Below are the code and all the weights of a small trained network. Each question names an input and a target symbol and asks about switching units off, where a switched-off unit gives its printed mean instead of its output.

import numpy as np


def w(rows, s, z=0):
    codes = np.array(rows[::2]) - 128.0
    scale = np.full(codes.shape[1], s)
    scale[-1] = z or s
    return codes * scale


def f(y):
    return np.maximum(y, 0)


def softmax(a):
    e = np.exp(a - a.max(-1, keepdims=True))
    return e / e.sum(-1, keepdims=True)


def log_softmax(a):
    a = a - a.max(-1, keepdims=True)
    return a - np.log(np.exp(a).sum(-1, keepdims=True))


def net(x, mask):
    ids = ['γδεζθλμπψω'.index(c) for c in x.split()]
    T = len(ids)
    res = E[ids] + P[:T]
    r = res
    for j in range(2):
        rows = slice(2 * j, 2 * j + 2)
        q, k, v = (r @ M[0][rows].T for M in (Q, K, V))
        z = softmax(np.where(np.tri(T) > 0, q @ k.T / 2**0.5, -1e9)) @ v
        o = O[0][rows]
        res = res + np.where(mask[j], z, o[:, -1]) @ o[:, :-1]
    y = f(res @ A[0][:, :-1].T + A[0][:, -1])
    res = res + np.where(mask[2:6], y, B[0][:, -1]) @ B[0][:, :-1]
    return log_softmax(res[-1] @ U[:, :-1].T + U[:, -1])


Q, K, V, O, A, B = {}, {}, {}, {}, {}, {}
E = w([
[138,103,129,16,154,89],'γ',
[175,160,124,67,126,150],'δ',
[209,199,145,108,97,173],'ε',
[160,172,96,100,156,189],'ζ',
[204,148,189,84,93,116],'θ',
[165,122,143,64,66,111],'λ',
[143,71,183,77,166,86],'μ',
[35,37,90,148,170,136],'π',
[113,115,101,177,201,189],'ψ',
[110,106,115,130,3,129],'ω',
],0.013)
P = w([
[71,151,129,142,152,73],'0',
[42,150,217,104,147,97],'1',
[105,127,139,117,130,159],'2',
[103,184,77,246,115,63],'3',
[158,87,105,127,154,67],'4',
[112,106,159,93,146,198],'5',
[170,91,118,120,113,142],'6',
[182,118,52,164,140,74],'7',
[198,85,117,156,98,162],'8',
[166,78,156,70,141,204],'9',
[242,74,12,115,118,124],'10',
[247,71,89,255,73,137],'11',
[198,57,149,141,109,219],'12',
[229,65,72,105,121,152],'13',
],0.0083)
Q[0] = w([
[96,200,118,170,129,39],'head 0',
[25,191,193,52,133,203],'head 0',
[214,38,73,35,139,210],'head 1',
[30,133,241,69,90,253],'head 1',
],0.014)
K[0] = w([
[48,174,195,114,142,143],'head 0',
[107,192,100,166,144,46],'head 0',
[214,43,78,167,116,141],'head 1',
[134,189,36,144,149,4],'head 1',
],0.019)
V[0] = w([
[134,80,230,206,92,85],'head 0',
[125,100,82,63,140,2],'head 0',
[194,176,199,121,125,136],'head 1',
[95,146,90,90,11,154],'head 1',
],0.023)
O[0] = w([
[160,89,33,97,104,174,27],'head 0',
[183,98,195,199,71,179,253],'head 0',
[143,90,183,100,156,212,57],'head 1',
[93,166,127,131,9,173,141],'head 1',
],0.013,0.0044)
A[0] = w([
[255,213,132,49,105,86,141],'neuron 0',
[103,129,114,115,45,141,126],'neuron 1',
[66,60,154,83,131,174,5],'neuron 2',
[111,139,69,151,61,76,70],'neuron 3',
],0.01,0.003)
B[0] = w([
[2,76,34,157,140,175,228],'neuron 0',
[177,220,99,219,193,134,239],'neuron 1',
[106,59,39,60,85,66,182],'neuron 2',
[150,94,189,25,165,101,255],'neuron 3',
],0.0075,0.0087)
U = w([
[114,94,172,179,103,157,67],'γ',
[95,86,228,196,125,139,61],'δ',
[72,128,249,101,141,153,101],'ε',
[55,157,254,103,171,146,81],'ζ',
[92,112,220,21,140,176,136],'θ',
[150,166,165,106,98,152,144],'λ',
[200,58,168,76,156,174,112],'μ',
[30,22,130,217,122,98,171],'π',
[138,81,146,193,246,175,135],'ψ',
[151,134,102,126,41,61,253],'ω',
],0.0041,0.0043)

Each question gives the input, a string of symbols that net reads in full, and the target symbol t.
The units are the heads (2 rows each of Q, K, V and O) and the neurons (one row each of A and B). Each row of codes is followed by its name. A weight is (code - 128) times the scale printed after its matrix; where a second scale follows, it is the last column's (O, A, B and U).
mask holds one flag per unit, heads first, then neurons. A switched-off unit (its flag False) gives its mean, the last column of its rows in O or B, instead of its output. The means were averaged over made-up inputs and are rounded, as every weight is.
A unit's drop is (log p(t) with every unit on - log p(t) with that unit switched off) / (log p(t) with every unit on - log p(t) with every unit switched off).
The circuit of an input: a set's keep is (log p(t) with only the set's units on - log p(t) with every unit switched off) / (log p(t) with every unit on - log p(t) with every unit switched off). Starting from all 6 units, units are removed one at a time, each time the one whose removal leaves the highest keep (on an exact tie, the one counted first), for as long as the keep stays at least 0.8.
circuit, biggest first: the units of the circuit, biggest drop first
k most important neurons: the k neurons with the biggest drops, biggest first
which heads matter: for each layer, one digit per head in row order, 1 if its drop is at least 0.15 and else 0, layers parted by /
drop of u: that unit's drop, to one decimal
input ω π λ λ γ π ω θ γ ε θ θ ε, target μ: circuit, biggest first => head 1; head 0
input θ π ψ ω δ δ, target ω: circuit, biggest first => head 1
input ω ε δ, target λ: circuit, biggest first => head 1; neuron 1
input γ γ π, target δ: which heads matter => 10
input ζ ζ γ, target ζ: which heads matter => 10
input δ π δ λ γ ψ λ θ θ γ, target μ: which heads matter => 11
input γ δ π ω ω λ, target λ: circuit, biggest first => head 1; neuron 1; neuron 3
input ω π λ π γ π μ λ, target π: which heads matter => 01
input δ μ θ ζ θ θ γ θ π ψ, target μ: circuit, biggest first => head 1; head 0; neuron 0
input π δ ε ζ θ ε μ, target μ: 3 most important neurons => neuron 0; neuron 2; neuron 1
input δ ζ μ δ δ ψ ε ε ε θ, target θ: 2 most important neurons => neuron 1; neuron 2
input δ ε θ ω π δ π π μ ε, target π: circuit, biggest first => neuron 0; head 1
input θ ω ψ ω θ μ ω γ ω ω γ, target λ: 3 most important neurons => neuron 1; neuron 3; neuron 2
input γ ε ε θ θ ψ ψ ε, target π: most important neuron => neuron 0
input π ψ θ π, target ψ: drop of neuron 0 => 0.1
input θ μ π δ θ ε π ε θ π ψ ψ δ δ, target ψ: drop of head 1 => 1.0
input θ γ π λ λ ψ δ δ π γ ω θ ζ, target λ: drop of neuron 1 => 0.3
input ψ λ π λ ε θ θ π ω λ, target ω: drop of head 0 => 0.1
input λ μ λ θ ε δ ε, target θ: 2 most important neurons => neuron 1; neuron 2
input θ π ω μ ζ ζ π θ δ ω μ μ ψ ε, target ψ: circuit, biggest first => head 1
input μ ε ε μ, target θ: circuit, biggest first => head 1; head 0
input ε ω δ ψ λ δ π ψ θ ω γ ψ γ, target ψ: 2 most important neurons => neuron 3; neuron 2
